Table B holds the same points as the rows below and some others, measured another way and shuffled. Each row below is followed by which row of B it is.
B:
1: [ 106  -63   29   61  -46 -162   76   93  129 -161  118  -64  183 -154
  189   20   27  -63   27  220 -253  109  -12 -136  -34  -13  -54   24
 -222 -139  134  -46 -330   85 -127  -52    8]
2: [ 268 -196  -77  202  -85  117 -270  153  351   11    7  148  500  195
  268  -77   17  -95 -110 -250  -68  -24  350 -469 -131   73   44   37
  179 -326  -12  -29  256 -260 -222  -65  248]
3: [-228  276   48 -117  135 -293   83 -264 -307  251  198 -106 -388  -97
 -321 -400  233   68  100 -175  221   64 -247    7  -18 -142   15   34
   49  126 -131  -87   21 -153   64  143 -313]
4: [ 143   98  158  183 -180 -106   65  153 -105 -376 -195 -156   89 -295
  239  222  -49  -79  173  369 -248  -39  -89 -233  -66  293  110   -4
 -269 -182   62   93 -308   94   28  -69  140]
5: [ 228  130   -8   32   65   -1  -93  103  310  139 -151   84  338  151
  209   14  -71 -271  -63   62   89  -15   -1 -305    6   58   46 -166
   17  -92 -102  -58  151 -103  -87 -117   77]
6: [  50 -108  106 -177  401 -232  328 -173  -49  239  249   48 -119 -142
 -102    7 -160 -233 -230  346   75  345  -78  273   44 -672 -129 -166
 -572  146  240 -187 -158  193 -171   49 -193]
7: [-147   -6   90  259  -30   87 -123  109 -340 -369 -358   24  -16  -98
   79  115 -106 -166  205 -191   34 -223   92 -474 -141  666  169  -28
  317  -39 -233  191  267 -263   39  -22  292]
8: [-179   34  175  156   27   61  -46   57 -411 -363 -312  -11  -96 -160
   51  127 -124 -196  205  -36   50 -181   -4 -366  -83  603  154  -85
  154   53 -217  191  169 -135   28  -52  238]
9: [ 485  -23  162  -37  -20  175  -86   82  297  217  -90   -5  303  101
   58  -32   17  -40  -10   12  215  -48  157 -418 -175 -195  152  -59
  -54 -192  -70  -53  322 -182   -5  -58  124]
10: [ 116   29  164 -103  206  -56   60  -97    3  144  126   47   70  -24
   52  -53  -75 -204 -151  237   79  172  -22   11   49 -272   -6 -165
 -377   22   64  -79  -25  110 -184  -64    0]
11: [-138  249  -48  305 -185 -211  -75  119 -267 -309 -472  -59  -86 -180
  185  250 -118 -143  186  -59  -55 -236  -83 -275  -45  506  211    2
   85  -86 -135  196  113 -179   70   31   59]
12: [ 204  126   31  191  -44 -114   25   54   65  -91  -17  -48  191  -93
  157  -41   64 -122   24  245 -156  105  -83 -217  -47   93    2  -17
 -112 -244   68  -94 -263  -25    4  -17   87]
13: [ 278   57    4   63   10   33 -111  166  342   57 -190   90  407  128
  289  115 -127 -272  -73   94   35  -42   71 -332   -9   74   66 -156
  -40 -129  -61  -14  157  -76 -125 -145  134]
14: [-192  108  -81  220   11 -198   35   -2 -187 -202   19  -51  -66 -125
  -50 -212  169  -61  195 -105 -130   26 -146 -290  -86  412  -54   79
  334  -95  -98  -62 -213 -211   94   70    4]
15: [ 111  177 -125  117  -22 -206 -133   33  233  160  -58   86  246  105
  252  -12  -43 -196 -166  -15  -19   34   11 -109   68 -101   43  -73
 -133 -155   23  -49   82  -77 -192  -31  -50]
16: [-165 -110   21  -59   38  -40 -128   26   57  -91  225   46  169   36
  107 -217   91  -66   34 -194  -90    7  101 -254   -1  212  -60    6
  128   23  -98   27  -20  -54 -261 -103   36]
17: [  45  -73  182 -130   88  -24  -41  -33   23   34  153   37  132  -33
  147   -5  -85 -134 -121  120    2   74  104  -38   47 -175   30 -117
 -383   32   45   40   28  138 -312 -116   33]
18: [ 129 -190  -44   60    4   49 -219   71  279   68  127  146  383  169
  213 -119    9  -96 -149 -228  -36   22  299 -308  -57  -48    5    1
   50 -171   -2  -17  220 -152 -308  -78  131]
19: [ -14 -189  100 -225  448 -164  253 -198  -44  295  286  119 -101  -55
 -121  -43 -181 -249 -280  186  156  315   24  246   44 -681 -126 -179
 -491  203  184 -158   25  142 -256   34 -166]
20: [-128  -45  -30  211 -137  -37 -130  145  -76 -341  -85  -27  128  -82
  137  -52   79  -32  209 -211 -175 -138   76 -454 -120  559   44   95
  330 -133 -140   98  -23 -210  -41  -33  159]
21: [ 148  203 -172  181  -78 -181 -178   78  274  142 -148   93  296  144
  276    2  -32 -197 -130  -78  -13  -24   29 -212   37    4   76  -56
   -6 -211  -22  -40  146 -161 -142  -25  -11]
22: [  50   64   81 -136   68  -42  -19  123  246  -24  -33   17  266   26
  227   52  -89 -240   26  159  -12  -29  -67 -221   66  141   -9 -173
  -99   84 -105   23  -47   87 -171 -197   15]
23: [ -43  232  -52  106  -17 -171  -91   79   68  -58 -173   33  159   16
  232   38  -60 -244   14   47  -48  -54 -106 -203   72  278   49 -114
    9  -38 -100   32  -11  -48 -102  -87   10]
24: [ 171  249  -22  419  -51  -93    6   32 -163 -143 -276  -38   51 -100
   53  -30   65 -152  113  110  -51   17 -128 -360 -132  347   91    8
  175 -318  -41  -85  -85 -262  231   92  174]
25: [ -39 -303  101 -248  295  -73   80  -71   96  154  307  129   86    0
   43  -12 -169 -184 -236   38   45  187  183   99   42 -476  -96 -131
 -407  168  131  -40   82  148 -404  -72  -77]
26: [-105  181  -24  301   21  -75   15  159 -226 -325 -534   22   -5 -119
  137  265 -201 -334  192   34    8 -185 -124 -385  -61  649  125 -122
  265   -7 -206  114  111 -213  150  -18  182]
27: [ -78  279   41  252 -218 -175  -75   32 -362 -207 -379 -143 -216 -213
   13   88   31   29  251 -125   45 -239  -94 -301 -124  392  262   76
  100 -118 -160  171  157 -243  166   92   11]
28: [-243   23  174 -334  244 -145  217   24  -52  -86   72  -73 -109 -164
  -38   19  -81 -204  169  196   48    1 -238  -65   69  128  -90 -177
 -116  382 -149   37 -185  175  -89 -146 -163]
29: [ 115   72   38  122  -50 -175   68   50   34 -139   56  -82  121 -159
  143  -26   68  -69   57  236 -206  103  -90 -151  -36   53  -18   16
 -171 -177   94  -65 -332   37  -38  -17   14]
30: [ -37 -252    3 -160  263  -59  -10  -72  153  202  317  160  154  102
   35 -151  -68 -167 -231 -120   58  173  192  -13   24 -371 -108  -85
 -171   85   66  -85  136    7 -368  -46  -53]
31: [  58  -74  187 -363  176 -104  161  -92   72  254  254  -85  -95  -83
 -164 -141   43   33   15   46  187   83  -33  -16  -50 -464  -11  -46
 -287  188   -8  -57   47   64 -114  -19 -239]
32: [-136  109  284 -279  154   -9  160    2 -174  -92  -26 -156 -176 -176
 -155  -80   37  -82  314  117  170 -101 -247 -266  -51  291   23 -122
   67  293 -274   64  -56   22  103 -110  -70]
33: [-104  321 -136  417 -129 -227 -100   84 -258 -207 -519    3  -72  -98
  151  183 -104 -204  122 -117    0 -194 -101 -294  -54  499  201  -10
  208 -162 -143  116  178 -294  130   88   70]
34: [ -54 -128   78 -355  322 -162  223   20  231  136  198   47   90  -42
   52   54 -169 -266  -92  235   38  149  -81   70   93 -325 -154 -208
 -337  298   37  -70 -124  222 -254 -136 -192]
35: [-345  118   72 -205  217 -260  189   24 -117 -141  -27  -34 -128 -169
   48   86 -137 -280  129  192  -22   -4 -282    3  134  228  -85 -188
 -115  357 -127   57 -213  169 -108 -121 -169]
36: [ 298  158  140  116   62  -23    5  -50    1   99  -49    6  137  -25
   94  -31  -19 -175  -97  266   55  125  -40 -140  -29 -130   80 -116
 -279 -195   52  -99  -21  -12  -21  -16  106]
37: [-183  130    8  126   73 -284  191  -37 -266 -211   18 -101 -176 -255
  -42  -66   69 -103  158  160 -153  100 -244  -83  -29  218  -65   15
   -5    0   11  -55 -368  -17   77   66  -78]
38: [ 269  114   81   70 -260  -67 -193   53  114   63  -83  -82  164  -27
  188   10   63   96    6  -61   15 -119  129 -251  -87 -107  223   67
 -223 -251    2   89  189  -97 -113  -14   11]
39: [ -59 -190 -139    7   99 -179  -20    0  213   68  333   89  199   51
   69 -236   93  -59 -110 -171 -148  166  122 -121  -30 -164 -157   62
   47  -79   89 -131 -103  -85 -262    7  -77]
40: [ 144 -222  108 -332  281 -148  245 -117  134  389  264   -2 -106  -67
 -199  -55  -72  -11 -145   28  233  176   75  110  -86 -821  -37  -49
 -415  161  136 -124  164   30 -158   63 -284]
41: [  71 -415 -167  -27  244 -214  182   18  302  140  315  137  194  -14
   51   -2 -108 -141 -247  -21 -130  285  212   41  -66 -587 -201   27
 -224  -37  288 -189  -79  -13 -297   61 -129]
42: [ 229 -199 -137  122   73 -101    4   65  357  113  194  105  345   77
  138 -109   28 -107 -164  -29 -133  194  175 -200  -87 -280 -109   37
  -33 -239  163 -184  -63 -119 -181   19   23]
43: [-117 -200  126 -248  203  -81   23  -63   42   67  303   69   65  -25
   73  -68  -86 -132 -135   19    0  119  114   40   68 -264  -71 -103
 -333  173   50   16    9  157 -382 -107  -75]
44: [ 319  116   -4  363 -118  -27  -45  114   70 -132 -185  -23  257  -53
  175    8   54 -119   52  152 -127   36   -1 -392 -143  219   79   20
   56 -386   32  -89 -106 -192  104   21  214]
45: [  84   89   88  -29  -35  -11  -63  193  187 -146 -198   -3  277   -8
  293  163 -124 -238   80  156  -45 -119  -35 -312   28  306   69 -156
  -62   17 -132   95   -1   45 -125 -193  104]
46: [-151   35  224 -326  169  -54  149   86   19 -139    9  -88    7 -136
   40   46  -76 -198  207  222   37  -63 -203 -186   55  251  -45 -192
  -85  330 -196   78 -158  176  -85 -208  -67]
47: [-161   53  139  225   23   71  -68   45 -432 -330 -344    2 -110 -135
   12   90 -101 -179  206 -115   88 -192   21 -409 -122  617  173  -57
  252    2 -239  171  235 -229   80   -5  259]
48: [  53 -154  -20   36  -30   33 -183   92  233  -51  170   74  347  101
  191 -170   84  -60  -19 -180 -113    6  198 -355  -59  134  -31   30
  132 -149  -42  -12   38 -116 -252 -100  126]
49: [-128  113  194 -106  172 -252  238 -112 -284  -82  112 -105 -222 -280
  -37    7  -44 -139   39  367  -49  163 -235  136   61 -107  -35 -110
 -433  146   76  -25 -330  215  -65   -9 -133]
50: [  45 -151   66 -127  206  -22  -35  -73  118  200  227  129  150   84
   50 -121  -61 -162 -202  -48   90  138  160  -49   13 -325  -37 -106
 -215   36   43  -64  159   10 -308  -55  -11]
51: [   1  116  244 -123 -103    1  -20   19 -160  -96  -43 -186 -113 -160
  -80 -108  139  109  294  -51  111 -175  -79 -345 -124  240  155   30
   48   44 -219  118   65  -87   72  -51  -19]
52: [ 359  -16  116  -91  111  155  -59  100  360  203  -53   63  359  165
  101  -48  -34 -190  -40   50  187   -5   82 -388  -84  -74   50 -153
   26  -74 -119  -82  232 -123  -64 -129  119]
53: [   4 -179 -112   66   40 -202   35   42  194  -37  264   41  203  -45
  131 -116   58  -57  -78  -17 -234  170   90 -104  -36 -144 -133   71
  -81 -131  154 -110 -227  -18 -228    6  -54]
54: [ 307  124  -94  242 -190 -123 -224   38  195  173 -147   46  246   87
  236   28   -9  -36 -166 -126   22  -36  185 -209  -70 -216  195   41
 -162 -356   77   -5  286 -210 -140   52   31]
55: [ -49   28 -201  -18  136 -409   43 -125  138  336  177  104  -13   26
   61  -55  -73 -128 -291  -88   18  190   31  222   80 -605  -50  -18
 -347  -11  194 -119   66  -14 -286  107 -309]
56: [  56  164  164  234 -243    6  -71  109 -366 -291 -497 -174 -171 -236
    0  193  -22   53  331 -108  109 -332   -1 -468 -229  476  338   70
  139 -128 -214  232  290 -280  234   61  146]
57: [  -7  158  244 -231   44  -26   34  -64 -108   74   80 -155 -126  -96
 -152 -226  163   53  222   -4  195  -68 -155 -249  -67   74   79  -39
   10  123 -213   22   40  -48   50  -49 -100]
58: [-184  287 -115  102  284 -384  205 -289 -254  250  251  -11 -295  -69
 -313 -469  244 -106  -14  -11   78  301 -340   61   -2 -155 -161   11
  132  -12    8 -304 -260 -181  137  211 -265]
59: [-322  114  186  -85  159 -112   36 -112 -380 -158   74  -38 -201 -155
  -53 -126    4 -149  115   46   32    9 -155  -74   56  292   -1 -109
  -54  205 -147   76  -90   58 -103  -61  -13]
60: [ 215   79  -42  302 -145  -71  -78  120  106 -152  -68  -28  268  -45
  195  -58  107  -68   65   68 -196   29   19 -372 -113  239   32   60
   94 -345   26  -69 -161 -166   20   -1  157]
61: [ 240  119  -22   71   95   23  -95  101  311  146 -153  114  358  178
  191   -8  -74 -299  -79   47  104    3    5 -334   -4   80   29 -171
   82 -114 -105  -85  167 -144  -70 -107  110]
62: [-261  187  260  -64  130 -108  106  -88 -469 -221  -77 -100 -274 -252
  -58    3  -49 -163  179  194   55  -27 -235  -75   35  335   65 -136
 -148  204 -148  110 -120   94    7  -56    9]
63: [ -94   53  168  148  -14   74 -112   50 -314 -280 -257   -3  -15 -102
   89   72  -81 -160  155  -53   44 -159   37 -364  -80  514  162  -69
  110  -13 -197  166  183 -133  -15  -62  237]
64: [-101 -349  -79 -151  185 -125  -16   -5  246  101  377  146  207   69
   99 -127  -40 -107 -198 -187  -81  154  237  -32    8 -328 -152   -4
 -122   69  108  -64   37   17 -424  -49  -88]
65: [ -63   49 -143  -37   67 -362    4  -26  184  157  114   83  106   -3
  219   48 -120 -181 -230   35  -91  128    6  159  131 -368  -43  -63
 -386   12  156  -35  -46   97 -338   -9 -227]
66: [  13  233  148   83   61 -169  129  -59 -226 -114  -17 -106  -91 -206
    6  -59   48 -137  102  320  -63  104 -242  -87   -2  137   15  -75
 -186  -53    4  -58 -301   54   75   -2    1]
67: [-111   18 -116  -90  106 -406   79 -109   57  221  200   32  -81  -66
   47  -30  -55  -76 -200  -32  -21  152  -12  225   80 -518  -41   -6
 -395   62  169  -56  -29   62 -283   70 -321]
68: [ 174   46  287 -218   17  137    1  101  112  -22  -35 -111  142  -39
   26  -53   48  -54  214  124  129 -115  -60 -401  -85  188   85 -107
   -5   69 -218   52   49   -2    7 -170   75]
69: [ 135 -163   28  -90  388 -260  373 -127   45  237  216   64  -59 -146
  -84   56 -177 -243 -253  366   17  378  -47  254   -3 -744 -155 -131
 -558   63  311 -235 -193  150 -137   89 -187]
70: [-227  147  207 -173  254 -152  123 -186 -312   20  172  -34 -218 -135
 -105 -178    9 -171   29  173   96  126 -214   51   85   13  -40 -157
 -216  223  -79  -18 -142  132 -103  -48  -98]
71: [ 236 -111  204 -305  118   -4   94  -25  202  255  191  -59   69  -27
  -74  -88   21   22  -14   69  182   60   59 -129  -90 -455   29  -55
 -284   72    6  -53  117   32 -121  -53 -125]
72: [-201  267   32   90 -188 -296  -57  -28 -297 -152 -131 -143 -221 -216
   52    8   67   49  171  -82  -45 -146 -131 -101   -8  226  166   71
  -91  -18  -88  156  -20  -63  -17   48 -132]

[-134  199 -231  377  -42   48  -92 -168 -416 -243 -106 -217   -6   24
 -179   89  101   94  -33  -53 -283  -17   21 -153   -8  -32 -334   49
  133 -267 -286  204 -129]
69
[-396  184 -120  436   78   19 -211 -219 -392 -138 -203 -201  109 -196
 -132  351  179  157 -104 -271 -314 -124  108 -100 -336  100 -497   85
  278 -258 -399  465  -55]
22
[ 382  116   47  -52   49   40  162  -82 -206  178  145   76  -73   53
 -112 -504   87  -53   96  147  135  140  -91  -13  349   36  331 -250
 -171  -85   98 -520  -59]
66
[-295   66 -128  112  -47  233   56  -50 -190  -83 -142  -65  130   55
 -252  156  -35    3  -37  103 -272   21   91   -2  -61  -34 -329 -102
  223   -3 -114  252 -155]
19
[ 114  280  141  145   51   32   70 -108 -375  108   46  -11    1 -219
   -5 -126   69  -23   90 -181   95  150 -106  -62  -73  144  -83    8
   76 -183 -153 -229   33]
13
[-131  230   55   54  -68  184  134  123 -240   45   50   73  133   10
    7   18 -160 -188  111   57   -2  185  -62  -68  -76   54 -273  105
  256  -48  -62  -44 -118]
8
[-317  119 -120  316   46   14  -72 -227 -308 -131 -183 -157   73 -240
 -219  258  181  153  -27 -174 -273  -53   67  -37 -272   43 -261  -52
  195 -200 -277  355   -2]
34
[ 363   93   97 -145  -21   96  314  -64 -178  182  181   82  -19   30
 -202 -481   39  -66  151  193  132  225 -163   50  319   19  283 -304
 -148   13  137 -541  -42]
36
[-118  -28  -37   56   88  -56   92 -216 -122   55  -68  -10   65 -265
 -255   -6  234  133   49  -11 -118   18   22   98 -123   45  191 -303
   29 -105  -53   82   57]
46
[ 212   52  -26   85   49  -60  120  -59  -64   18  141  101  -66 -142
 -153 -373  124  -10  200   95  133   13 -108  -69  183  -82  481 -179
 -215 -105  142 -336   41]
44
[-251  -12   48  -25   60  108  129  175  187   72   34  275  132 -230
  -74  -20 -111 -170  223  133  120  -14   26  -15 -145  -92  310  -61
   62   88  242    1   25]
16
[-327 -143 -192  261 -134   97 -175  -43 -143 -309  -39 -290  102  -60
  -86  291  -76  261  -78   17 -167 -116   54  -60 -303  -96 -411   94
   43 -152 -344  422 -109]
27
[-255  134   32  360  -54  177  -17 -105 -253 -212  -42 -176   93 -305
 -249  238   -9  137   78 -252  -75 -104  -99 -103 -344  -47 -456  117
   57  -40 -247  209   33]
65
[-243  238  -39  397    9  -10  -72 -194 -424 -143  -75 -184   86 -260
 -147  243  161  124   29 -283 -192  -21  -66  -94 -317   91 -425  106
  209 -243 -357  262    3]
45
[  32  263  117  181  198   85 -173 -150 -405  237  -69  -35   25  -71
   79  -92  118    5 -143 -207   -1  -18  109  -69  -23  249 -233    0
  136 -202 -238  -94  -85]
35
[-256 -202 -254   88 -124  -66  -93  -14  -83 -204    4 -185   84   -7
   11  168  -23  196  -35  199 -155   33   83   21 -206  -67  -50  -34
   76 -242 -237  344 -108]
51
[-499   97 -178  403    4   13 -212  119  -67 -263  -73    8  110 -194
   54  331  -84  -40  104  -66 -100 -159   85 -215 -358 -104 -179  304
  219 -209 -144  451  -47]
20
[ 181  101  203 -167  -36  102  348   87  -86  249  293  187  158    4
 -137 -347  -29 -161  230  174  190  219 -250   76  132   83  114 -170
  -29  114  149 -454  -48]
17
[ 307  117   41   32  130    7   -2   -5 -116  174  121  139  -97  -22
   57 -467   46  -88   79   97  221   19    2 -101  280   16  438 -111
 -180 -137  122 -455  -37]
37
[-224  224   21  125  -85  152  113  110 -243  -15   64   44  178   -6
  -29  107 -125 -153  128   22  -56  140  -93  -75 -151   53 -364  144
  287  -60 -112   63 -119]
25
[-180  203 -251  418    0   90 -245  -96 -363 -263 -192 -184  -71    2
  -14  128   -8   52  -85  -77 -216  -82  161 -238  -41  -69 -275  164
  146 -319 -274  261 -132]
24
[ -85 -211    2   40  -56   97   12  -10   45  -65  131  -96  116 -119
 -174  -27  -31  190   45   97   66 -102  -67   49 -138  -81  -22 -126
 -177   46  -70   25  -20]
72
[ -64   -4  157 -190   97  180  167  167  135  292   94  307  154  -55
  -38 -213 -106 -206  129  200  180   49   29   57   34   27  265 -172
   38  154  260 -223  -52]
30
[ -68  312   73  263   71  146  -81 -101 -406   27 -106  -67   -4 -178
    2   48    4  -21  -22 -237  -25   32   48 -133 -139  111 -304  108
  172 -189 -223   -2  -31]
26
[ -11  253 -126  465   78 -170 -275  -46 -386  -88  140  -90   24   27
  131  -76  160   15   25 -128  -39 -117  -61 -252    4   98 -176  268
   60 -395 -289   27 -122]
1
[-303 -118  -61  219  -70  170  -16  -75  -25 -232  -47 -163  108 -250
 -296  221  -23  209   48  -49  -92 -164  -20  -20 -305 -142 -229  -43
  -51   37 -148  285   13]
67
[ 110   82   63  107  182  -74  -81  112   38  179  209  245   18  -94
  119 -362   48 -140  159   58  277 -110  -28 -137  119   19  448   23
 -141 -112  167 -319  -14]
53
[-160  259 -152  348  103   74 -377  112 -274  -86 -143   -1  -90   24
  356   44 -153 -130  -90  -60   12  -76  264 -311  -44    2 -105  351
  202 -381 -187  143 -155]
14
[ 219 -226   -5 -224   36  -67  -16   11  -23  241  200    8   44  147
  148 -364   20   94  -74  319  155  103   56  118  167  108  333 -255
 -145 -142  -28 -262 -136]
40
[ 316  228   55  116    2  -70  129   61 -177   16  217  138 -121 -176
   73 -406  -10 -138  291   28  294  151 -190 -168  154  -45  434   57
 -150 -214  106 -496   56]
60
[ -54 -217 -132  -62   23  -97  -42  -86  -40   73   56  -59   84   30
  -27 -104  118  168  -64  230  -66   20   89  111   -7   48  199 -251
  -35 -164 -102   73  -91]
9
[ 157    4  -78  -45 -139 -112   74   15 -263  -16  161 -104  -18   21
  179 -172  -49   52   67  188   84  300  -77    4    3   58  107  -14
   33 -324 -186 -170  -76]
71
[-288   -7  -14   80   54   35   68  138  150  -14   38  223  129 -248
  -79   33  -43 -114  226   90   72  -70    1  -52 -191 -105  275   -9
   57   15  173   96   36]
48
